Below are the code and all the weights of a small trained network. Each question names an input and a class and asks about switching units off, where a switched-off unit gives its printed mean instead of its output.

import numpy as np


def w(rows, s, z=0):
    codes = np.array(rows[::2]) - 128.0
    scale = np.full(codes.shape[1], s)
    scale[-1] = z or s
    return codes * scale


def norm(h):
    return h / np.sqrt((h * h).mean(-1, keepdims=True) + 1e-5)


def f(y):
    return np.maximum(y, 0)


def log_softmax(a):
    a = a - a.max(-1, keepdims=True)
    return a - np.log(np.exp(a).sum(-1, keepdims=True))


def net(x, mask):
    res = np.array(x, float).reshape(1, 3) / 4 @ E
    u = 0
    for l in range(3):
        y = f(norm(res) @ A[l][:, :-1].T + A[l][:, -1])
        res = res + np.where(mask[u : u + 8], y, B[l][:, -1]) @ B[l][:, :-1]
        u += 8
    return log_softmax(norm(res)[-1] @ U[:, :-1].T + U[:, -1])


A, B = {}, {}
E = w([
[22,116,127,96,254,110],'x0',
[190,88,94,93,164,199],'x1',
[152,205,172,68,156,110],'x2',
],0.0041)
A[0] = w([
[133,95,114,127,127,172,44],'L0N1',
[116,79,110,204,135,87,248],'L0N2',
[151,155,115,25,132,202,183],'L0N3',
[124,115,86,101,175,89,244],'L0N4',
[153,176,232,43,151,80,117],'L0N5',
[143,132,50,108,40,142,179],'L0N6',
[40,119,3,104,155,126,162],'L0N7',
[52,155,39,97,68,182,49],'L0N8',
],0.0048,0.0016)
B[0] = w([
[156,156,169,94,123,64,154],'L0N1',
[154,184,106,183,128,81,239],'L0N2',
[141,134,113,177,121,38,237],'L0N3',
[154,119,188,153,2,150,218],'L0N4',
[143,170,47,184,111,134,254],'L0N5',
[19,188,119,152,128,180,243],'L0N6',
[109,187,101,165,87,185,241],'L0N7',
[120,124,50,116,169,88,145],'L0N8',
],0.0039,0.0029)
A[1] = w([
[35,94,201,108,145,63,107],'L1N1',
[34,81,197,113,178,140,84],'L1N2',
[50,134,137,75,148,128,138],'L1N3',
[178,180,130,164,40,146,197],'L1N4',
[176,52,46,179,168,185,192],'L1N5',
[255,79,72,4,172,233,98],'L1N6',
[169,129,177,126,82,142,8],'L1N7',
[63,128,49,73,198,139,159],'L1N8',
],0.0047,0.0017)
B[1] = w([
[143,80,188,32,108,187,157],'L1N1',
[164,106,129,113,111,175,154],'L1N2',
[108,59,178,99,133,183,156],'L1N3',
[87,54,158,118,208,152,254],'L1N4',
[76,200,122,219,104,35,189],'L1N5',
[64,162,203,107,19,3,171],'L1N6',
[190,81,57,105,90,222,142],'L1N7',
[183,43,211,99,35,197,170],'L1N8',
],0.0046,0.0054)
A[2] = w([
[112,114,147,168,146,127,161],'L2N1',
[143,99,145,97,179,125,88],'L2N2',
[119,90,137,70,194,153,88],'L2N3',
[195,78,169,128,48,254,152],'L2N4',
[83,111,150,142,227,191,72],'L2N5',
[60,131,239,130,144,76,150],'L2N6',
[122,175,118,164,46,82,69],'L2N7',
[195,234,147,17,162,132,247],'L2N8',
],0.0063,0.0015)
B[2] = w([
[207,152,84,80,153,136,185],'L2N1',
[111,138,168,146,73,138,136],'L2N2',
[146,153,81,177,164,190,150],'L2N3',
[92,145,188,104,175,187,241],'L2N4',
[240,180,118,164,190,127,174],'L2N5',
[187,117,131,108,75,92,253],'L2N6',
[138,103,181,38,166,138,240],'L2N7',
[40,57,51,254,115,136,204],'L2N8',
],0.0055,0.0049)
U = w([
[106,116,209,100,141,255,192],'0',
[137,118,172,81,61,32,206],'1',
[62,108,69,210,119,124,206],'2',
[235,169,95,131,190,124,129],'3',
[107,147,83,57,166,132,7],'4',
[123,144,80,57,159,136,9],'5',
[109,141,89,61,169,132,3],'6',
],0.011,0.0038)

Each question gives the input, the list of numbers given to net, and the class t.
The units are the neurons (one row each of A and B). Each row of codes is followed by its name. A weight is (code - 128) times the scale printed after its matrix; where a second scale follows, it is the last column's (A, B and U).
mask holds one flag per neuron, layer by layer. A switched-off neuron (its flag False) gives its mean, the last column of its row in B, instead of its output. The means were averaged over made-up inputs and are rounded, as every weight is.
A unit's drop is (log p(t) with every unit on - log p(t) with that unit switched off) / (log p(t) with every unit on - log p(t) with every unit switched off).
The circuit of an input: a set's keep is (log p(t) with only the set's units on - log p(t) with every unit switched off) / (log p(t) with every unit on - log p(t) with every unit switched off). Starting from the 12 units with the biggest drops (on a tie, the unit counted first), units are removed one at a time, each time the one whose removal leaves the highest keep (on an exact tie, the one counted first), for as long as the keep stays at least 0.8.
circuit, biggest first: the units of the circuit, biggest drop first
unit that matters most: the unit with the biggest drop
k most important neurons: the k neurons with the biggest drops, biggest first
k most important neurons of layer l: the k neurons of layer l with the biggest drops, biggest first
input [7,-8,-4], class 1: 2 most important neurons of layer 1 -> [L1N4, L1N7]
input [-8,4,-6], class 0: unit that matters most -> L2N4
input [6,7,1], class 1: 3 most important neurons -> [L1N6, L0N6, L1N5]
input [3,1,-2], class 3: 2 most important neurons -> [L0N7, L0N4]
input [-1,7,-6], class 1: 2 most important neurons of layer 0 -> [L0N5, L0N1]
input [5,1,7], class 2: circuit, biggest first -> [L2N8, L1N4]
input [-5,-7,8], class 2: 2 most important neurons of layer 1 -> [L1N6, L1N5]
input [-3,-3,5], class 2: circuit, biggest first -> [L2N8, L1N5, L0N4]
input [-4,-4,0], class 0: 3 most important neurons -> [L1N5, L0N3, L1N6]
input [1,2,-3], class 3: 2 most important neurons of layer 2 -> [L2N8, L2N1]
input [0,5,6], class 2: 2 most important neurons of layer 0 -> [L0N3, L0N5]
input [7,-6,8], class 2: 3 most important neurons -> [L2N8, L1N4, L0N5]
input [7,-3,6], class 0: 3 most important neurons of layer 1 -> [L1N8, L1N3, L1N1]
input [7,-5,1], class 0: unit that matters most -> L1N1
input [6,8,2], class 1: 2 most important neurons -> [L1N6, L0N6]
input [3,-2,-3], class 3: 3 most important neurons -> [L1N6, L0N2, L2N8]
input [3,-5,-4], class 1: 3 most important neurons -> [L0N2, L1N4, L2N8]
input [-6,8,4], class 1: 2 most important neurons -> [L1N6, L0N4]
input [-8,-8,-3], class 0: 3 most important neurons -> [L1N5, L1N6, L0N3]
input [-1,7,8], class 2: 3 most important neurons -> [L2N8, L0N3, L0N5]
